Here is a tiny trained network, its code and every weight. The questions are about switching its units off for an input and a target symbol, where a switched-off unit gives its printed mean instead of its output.

import numpy as np


def w(rows, s, z=0):
    codes = np.array(rows[::2]) - 128.0
    scale = np.full(codes.shape[1], s)
    scale[-1] = z or s
    return codes * scale


def f(y):
    return y / 2 * (1 + np.tanh(0.7978845608 * (y + 0.044715 * y**3)))


def softmax(a):
    e = np.exp(a - a.max(-1, keepdims=True))
    return e / e.sum(-1, keepdims=True)


def log_softmax(a):
    a = a - a.max(-1, keepdims=True)
    return a - np.log(np.exp(a).sum(-1, keepdims=True))


def net(x, mask):
    ids = ['ΓΛΞΣΦΩβδεθμπ'.index(c) for c in x.split()]
    T = len(ids)
    res = E[ids] + P[:T]
    u = 0
    for l in range(3):
        q, k, v = (res @ M[l].T for M in (Q, K, V))
        z = softmax(np.where(np.tri(T) > 0, q @ k.T / 3**0.5, -1e9)) @ v
        res = res + np.where(mask[u], z, O[l][:, -1]) @ O[l][:, :-1]
        u += 1
        y = f(res @ A[l][:, :-1].T + A[l][:, -1])
        res = res + np.where(mask[u : u + 8], y, B[l][:, -1]) @ B[l][:, :-1]
        u += 8
    return log_softmax(res[-1] @ U[:, :-1].T + U[:, -1])


Q, K, V, O, A, B = {}, {}, {}, {}, {}, {}
E = w([
[140,240,87],'Γ',
[169,103,149],'Λ',
[107,128,149],'Ξ',
[144,106,141],'Σ',
[118,111,153],'Φ',
[78,138,97],'Ω',
[183,124,5],'β',
[124,110,152],'δ',
[113,114,150],'ε',
[113,113,152],'θ',
[155,110,142],'μ',
[130,110,146],'π',
],0.028)
P = w([
[9,113,145],'0',
[105,130,157],'1',
[120,126,150],'2',
[134,120,144],'3',
[144,116,140],'4',
[153,112,140],'5',
[161,109,135],'6',
[167,109,128],'7',
[173,105,127],'8',
[178,104,125],'9',
[183,100,123],'10',
[186,101,121],'11',
[189,100,116],'12',
],0.011)
Q[0] = w([
[11,129,116],'L0H0',
[30,144,3],'L0H0',
[137,198,205],'L0H0',
],0.0049)
K[0] = w([
[147,186,254],'L0H0',
[86,128,21],'L0H0',
[172,147,79],'L0H0',
],0.0091)
V[0] = w([
[248,252,170],'L0H0',
[89,108,105],'L0H0',
[213,109,153],'L0H0',
],0.0032)
O[0] = w([
[202,237,201,251],'L0H0',
[125,1,90,118],'L0H0',
[39,224,148,84],'L0H0',
],0.0086,0.0018)
A[0] = w([
[117,105,109,73],'L0N0',
[113,162,206,127],'L0N1',
[7,193,153,185],'L0N2',
[70,63,74,238],'L0N3',
[185,110,214,150],'L0N4',
[95,24,154,2],'L0N5',
[162,127,163,28],'L0N6',
[109,214,148,222],'L0N7',
],0.011,0.0047)
B[0] = w([
[203,169,82,119],'L0N0',
[211,106,27,147],'L0N1',
[73,45,117,187],'L0N2',
[248,248,172,175],'L0N3',
[42,77,109,176],'L0N4',
[2,51,179,136],'L0N5',
[101,208,94,121],'L0N6',
[79,66,135,254],'L0N7',
],0.007,0.0088)
Q[1] = w([
[138,221,254],'L1H0',
[91,213,191],'L1H0',
[197,191,122],'L1H0',
],0.008)
K[1] = w([
[190,159,185],'L1H0',
[127,197,67],'L1H0',
[3,170,121],'L1H0',
],0.011)
V[1] = w([
[255,135,170],'L1H0',
[136,185,38],'L1H0',
[182,133,85],'L1H0',
],0.0063)
O[1] = w([
[146,224,30,3],'L1H0',
[197,78,254,109],'L1H0',
[173,183,69,74],'L1H0',
],0.0076,0.0027)
A[1] = w([
[99,95,209,157],'L1N0',
[43,114,82,21],'L1N1',
[64,165,135,245],'L1N2',
[65,190,208,54],'L1N3',
[205,153,103,210],'L1N4',
[100,50,40,179],'L1N5',
[190,246,241,91],'L1N6',
[24,253,102,253],'L1N7',
],0.011,0.0059)
B[1] = w([
[203,125,53,210],'L1N0',
[135,187,75,123],'L1N1',
[248,111,168,237],'L1N2',
[135,195,113,130],'L1N3',
[106,231,202,198],'L1N4',
[129,174,158,202],'L1N5',
[2,216,166,162],'L1N6',
[164,9,157,253],'L1N7',
],0.0069,0.0057)
Q[2] = w([
[106,159,6],'L2H0',
[177,142,98],'L2H0',
[165,93,196],'L2H0',
],0.021)
K[2] = w([
[11,113,180],'L2H0',
[50,164,116],'L2H0',
[236,190,74],'L2H0',
],0.011)
V[2] = w([
[57,63,86],'L2H0',
[152,169,34],'L2H0',
[254,79,199],'L2H0',
],0.0084)
O[2] = w([
[254,136,190,83],'L2H0',
[10,196,74,111],'L2H0',
[83,96,225,248],'L2H0',
],0.0054,0.011)
A[2] = w([
[112,127,115,244],'L2N0',
[221,6,135,162],'L2N1',
[121,163,135,253],'L2N2',
[103,83,118,64],'L2N3',
[148,29,108,67],'L2N4',
[128,179,95,174],'L2N5',
[195,133,173,138],'L2N6',
[43,151,158,134],'L2N7',
],0.016,0.0068)
B[2] = w([
[218,97,182,148],'L2N0',
[97,77,74,252],'L2N1',
[140,63,134,153],'L2N2',
[112,225,149,132],'L2N3',
[246,234,122,171],'L2N4',
[90,50,132,132],'L2N5',
[66,179,103,187],'L2N6',
[166,173,106,160],'L2N7',
],0.011,0.021)
U = w([
[207,145,237,232],'Γ',
[87,153,125,70],'Λ',
[95,136,139,59],'Ξ',
[80,160,122,78],'Σ',
[11,43,144,190],'Φ',
[99,206,113,91],'Ω',
[11,158,76,2],'β',
[94,132,138,46],'δ',
[188,103,99,207],'ε',
[18,71,210,198],'θ',
[82,166,121,93],'μ',
[91,144,131,65],'π',
],0.011,0.0057)

Each question gives the input, a string of symbols that net reads in full, and the target symbol t.
The units are the heads (3 rows each of Q, K, V and O) and the neurons (one row each of A and B). Each row of codes is followed by its name. A weight is (code - 128) times the scale printed after its matrix; where a second scale follows, it is the last column's (O, A, B and U).
mask holds one flag per unit, layer by layer, with each layer's heads first. A switched-off unit (its flag False) gives its mean, the last column of its rows in O or B, instead of its output. The means were averaged over made-up inputs and are rounded, as every weight is.
A unit's drop is (log p(t) with every unit on - log p(t) with that unit switched off) / (log p(t) with every unit on - log p(t) with every unit switched off).
The circuit of an input: a set's keep is (log p(t) with only the set's units on - log p(t) with every unit switched off) / (log p(t) with every unit on - log p(t) with every unit switched off). Starting from the 12 units with the biggest drops (on a tie, the unit counted first), units are removed one at a time, each time the one whose removal leaves the highest keep (on an exact tie, the one counted first), for as long as the keep stays at least 0.8.
circuit, biggest first: the units of the circuit, biggest drop first
most important unit: the unit with the biggest drop
k most important neurons: the k neurons with the biggest drops, biggest first
top k neurons in layer l: the k neurons of layer l with the biggest drops, biggest first
input δ Γ Γ Γ Γ π Φ, target ε: most important unit => L0N3
input δ Σ ε, target ε: 2 most important neurons => L2N4; L1N4
input Γ Γ Σ, target ε: top 2 neurons in layer 0 => L0N3; L0N4
input Ω Γ Γ Γ Ω Γ Ξ Σ Λ Γ Γ Ω, target θ: 3 most important neurons => L2N4; L0N3; L0N4
input δ Γ Γ Ξ, target ε: 3 most important neurons => L2N4; L1N4; L1N0
input Γ Γ μ μ Γ Γ Γ μ β Ω Σ, target Γ: 2 most important neurons => L2N1; L0N2
input Λ Γ Λ Γ θ, target ε: circuit, biggest first => L2N4; L1N0
input Ω Γ Λ μ Ξ π θ Γ Σ Σ μ, target Φ: top 2 neurons in layer 1 => L1N7; L1N5
input Σ Ξ Σ Ω Σ μ Γ, target ε: 4 most important neurons => L0N7; L0N3; L2N4; L1N7
input β Ω Γ Λ ε Γ Ω Γ, target β: circuit, biggest first => L0N3; L2H0; L1H0; L0N7
input Γ ε Σ Γ ε Ξ Λ Λ β π, target Γ: top 2 neurons in layer 0 => L0N2; L0N7
input β Γ μ π μ Ω, target β: circuit, biggest first => L2H0; L0N3; L2N7; L2N4
input Ω Λ Γ μ Γ θ Γ Γ Λ Ξ, target ε: 4 most important neurons => L0N3; L1N4; L2N4; L0N4
input π Γ Γ Γ, target θ: circuit, biggest first => L2N4; L1N7; L1N6
input Γ Σ Γ ε θ Σ β Λ Φ, target Γ: most important neuron => L2N1
input Σ Γ Ω Γ ε Γ Γ Ω Λ Γ Ω Γ θ, target ε: 3 most important neurons => L0N3; L0N4; L2N4
input Ξ Ω Γ π, target ε: top 2 neurons in layer 1 => L1N4; L1N0
input Γ β μ Ω Γ Γ δ θ, target Γ: top 4 neurons in layer 2 => L2N1; L2N6; L2N0; L2N7
input ε Γ Γ Ξ μ Γ δ, target ε: circuit, biggest first => L2N4; L2N1
input δ Ω δ Γ Γ θ Γ Φ δ Ω θ Γ Ω, target θ: 3 most important neurons => L0N3; L2N4; L0N7
input μ Γ Ω θ Σ δ, target ε: 3 most important neurons => L2N4; L1N4; L1N0
